Below are the code and all the weights of a small trained network. Each question names an input and a target symbol and asks about switching units off, where a switched-off unit gives its printed mean instead of its output.

import numpy as np


def w(rows, s, z=0):
    codes = np.array(rows[::2]) - 128.0
    scale = np.full(codes.shape[1], s)
    scale[-1] = z or s
    return codes * scale


def norm(h):
    return h / np.sqrt((h * h).mean(-1, keepdims=True) + 1e-5)


def f(y):
    return np.maximum(y, 0)


def softmax(a):
    e = np.exp(a - a.max(-1, keepdims=True))
    return e / e.sum(-1, keepdims=True)


def log_softmax(a):
    a = a - a.max(-1, keepdims=True)
    return a - np.log(np.exp(a).sum(-1, keepdims=True))


def net(x, mask):
    ids = ['βγεζηθλξπσφψω'.index(c) for c in x.split()]
    T = len(ids)
    res = E[ids] + P[:T]
    r = norm(res)
    for j in range(2):
        rows = slice(3 * j, 3 * j + 3)
        q, k, v = (r @ M[0][rows].T for M in (Q, K, V))
        z = softmax(np.where(np.tri(T) > 0, q @ k.T / 3**0.5, -1e9)) @ v
        o = O[0][rows]
        res = res + np.where(mask[j], z, o[:, -1]) @ o[:, :-1]
    y = f(norm(res) @ A[0][:, :-1].T + A[0][:, -1])
    res = res + np.where(mask[2:14], y, B[0][:, -1]) @ B[0][:, :-1]
    return log_softmax(norm(res)[-1] @ U[:, :-1].T + U[:, -1])


Q, K, V, O, A, B = {}, {}, {}, {}, {}, {}
E = w([
[123,157,80],'β',
[87,88,145],'γ',
[123,109,116],'ε',
[87,93,151],'ζ',
[66,132,144],'η',
[120,106,95],'θ',
[90,96,157],'λ',
[93,82,132],'ξ',
[82,90,112],'π',
[252,212,195],'σ',
[121,121,90],'φ',
[255,230,213],'ψ',
[123,143,90],'ω',
],0.012)
P = w([
[170,125,150],'0',
[161,201,206],'1',
[25,168,64],'2',
[182,153,146],'3',
[201,38,111],'4',
[18,173,70],'5',
[170,162,140],'6',
[163,179,176],'7',
[22,166,66],'8',
[137,147,145],'9',
[166,170,164],'10',
[22,164,65],'11',
[136,255,149],'12',
],0.0075)
Q[0] = w([
[183,241,127],'h0',
[165,101,154],'h0',
[135,129,185],'h0',
[99,125,76],'h1',
[255,96,124],'h1',
[126,139,113],'h1',
],0.011)
K[0] = w([
[130,64,98],'h0',
[211,103,188],'h0',
[255,39,98],'h0',
[69,194,55],'h1',
[236,117,145],'h1',
[113,144,142],'h1',
],0.0077)
V[0] = w([
[51,195,178],'h0',
[166,141,179],'h0',
[113,105,2],'h0',
[68,196,137],'h1',
[84,138,108],'h1',
[63,65,143],'h1',
],0.0078)
O[0] = w([
[136,238,216,2],'h0',
[160,175,124,163],'h0',
[219,89,55,123],'h0',
[160,174,138,128],'h1',
[251,3,130,111],'h1',
[10,100,154,61],'h1',
],0.0046,0.0009)
A[0] = w([
[57,171,37,149],'n0',
[82,87,24,157],'n1',
[63,81,229,132],'n2',
[213,120,170,157],'n3',
[186,186,162,83],'n4',
[83,2,152,181],'n5',
[198,210,127,56],'n6',
[185,93,173,226],'n7',
[197,111,192,193],'n8',
[40,157,176,141],'n9',
[154,196,152,80],'n10',
[204,75,29,253],'n11',
],0.0069,0.0028)
B[0] = w([
[183,42,165,221],'n0',
[130,181,142,228],'n1',
[123,120,76,192],'n2',
[80,157,126,182],'n3',
[127,66,89,185],'n4',
[184,185,171,207],'n5',
[97,104,182,201],'n6',
[106,129,47,181],'n7',
[135,253,29,182],'n8',
[236,140,127,200],'n9',
[139,190,178,176],'n10',
[138,147,175,253],'n11',
],0.0052,0.0048)
U = w([
[118,134,34,54],'β',
[97,96,167,109],'γ',
[251,78,198,160],'ε',
[96,111,180,100],'ζ',
[52,161,125,167],'η',
[164,73,79,66],'θ',
[99,120,212,155],'λ',
[106,74,156,206],'ξ',
[88,87,101,171],'π',
[119,161,108,9],'σ',
[152,93,26,254],'φ',
[120,197,123,131],'ψ',
[151,138,16,19],'ω',
],0.014,0.005)

Each question gives the input, a string of symbols that net reads in full, and the target symbol t.
The units are the heads (3 rows each of Q, K, V and O) and the neurons (one row each of A and B). Each row of codes is followed by its name. A weight is (code - 128) times the scale printed after its matrix; where a second scale follows, it is the last column's (O, A, B and U).
mask holds one flag per unit, heads first, then neurons. A switched-off unit (its flag False) gives its mean, the last column of its rows in O or B, instead of its output. The means were averaged over made-up inputs and are rounded, as every weight is.
A unit's drop is (log p(t) with every unit on - log p(t) with that unit switched off) / (log p(t) with every unit on - log p(t) with every unit switched off).
The circuit of an input: a set's keep is (log p(t) with only the set's units on - log p(t) with every unit switched off) / (log p(t) with every unit on - log p(t) with every unit switched off). Starting from the 12 units with the biggest drops (on a tie, the unit counted first), units are removed one at a time, each time the one whose removal leaves the highest keep (on an exact tie, the one counted first), for as long as the keep stays at least 0.8.
circuit, biggest first: the units of the circuit, biggest drop first
k most important neurons: the k neurons with the biggest drops, biggest first
which heads matter: for each layer, one digit per head in row order, 1 if its drop is at least 0.15 and else 0, layers parted by /
drop of u: that unit's drop, to one decimal
input η ε ε, target ε: 3 most important neurons => (n9, n0, n8)
input ψ φ ζ ε σ φ ε ψ ε ε ξ λ, target λ: 2 most important neurons => (n5, n9)
input ε λ η φ φ φ φ ψ ψ ε β, target ε: circuit, biggest first => (n8, n6, n0)
input σ ψ ε φ λ ε ε φ ε ζ, target ε: circuit, biggest first => (n9)
input ψ φ ψ λ π ε ψ ψ λ, target λ: 3 most important neurons => (n9, n8, n5)
input ε φ ψ γ ε ε λ ε ω ζ ω, target ε: circuit, biggest first => (n8, n1, n6)
input ε ψ ε ζ β, target ε: 3 most important neurons => (n11, n8, n2)
input ε ε λ ε ψ ψ ε π φ ε ε ξ ξ, target ε: 2 most important neurons => (n9, n8)
input ε ξ ε ε ψ φ ε ε ε λ, target ε: 2 most important neurons => (n5, n9)
input ψ ζ ε ε σ ψ ε ε θ θ ε, target ψ: 2 most important neurons => (n0, n9)
input ω λ η ψ ε η θ, target ψ: which heads matter => 10
input ε ξ ψ η π ξ ε φ φ ε ε ψ λ, target ε: which heads matter => 10
input ε η ε γ π, target ε: which heads matter => 11
input ε ε η ξ φ ψ ε ε λ φ, target ε: which heads matter => 00
input φ π ψ φ φ φ ε, target φ: circuit, biggest first => (h0)
input ψ β ε λ, target ψ: drop of n0 => 0.1
input ξ ε ω ε γ ε λ ε ε ε ξ π γ, target ε: drop of h0 => 0.1
input ε φ ξ ε ω ψ ε ε ξ η, target ε: drop of n9 => 0.9
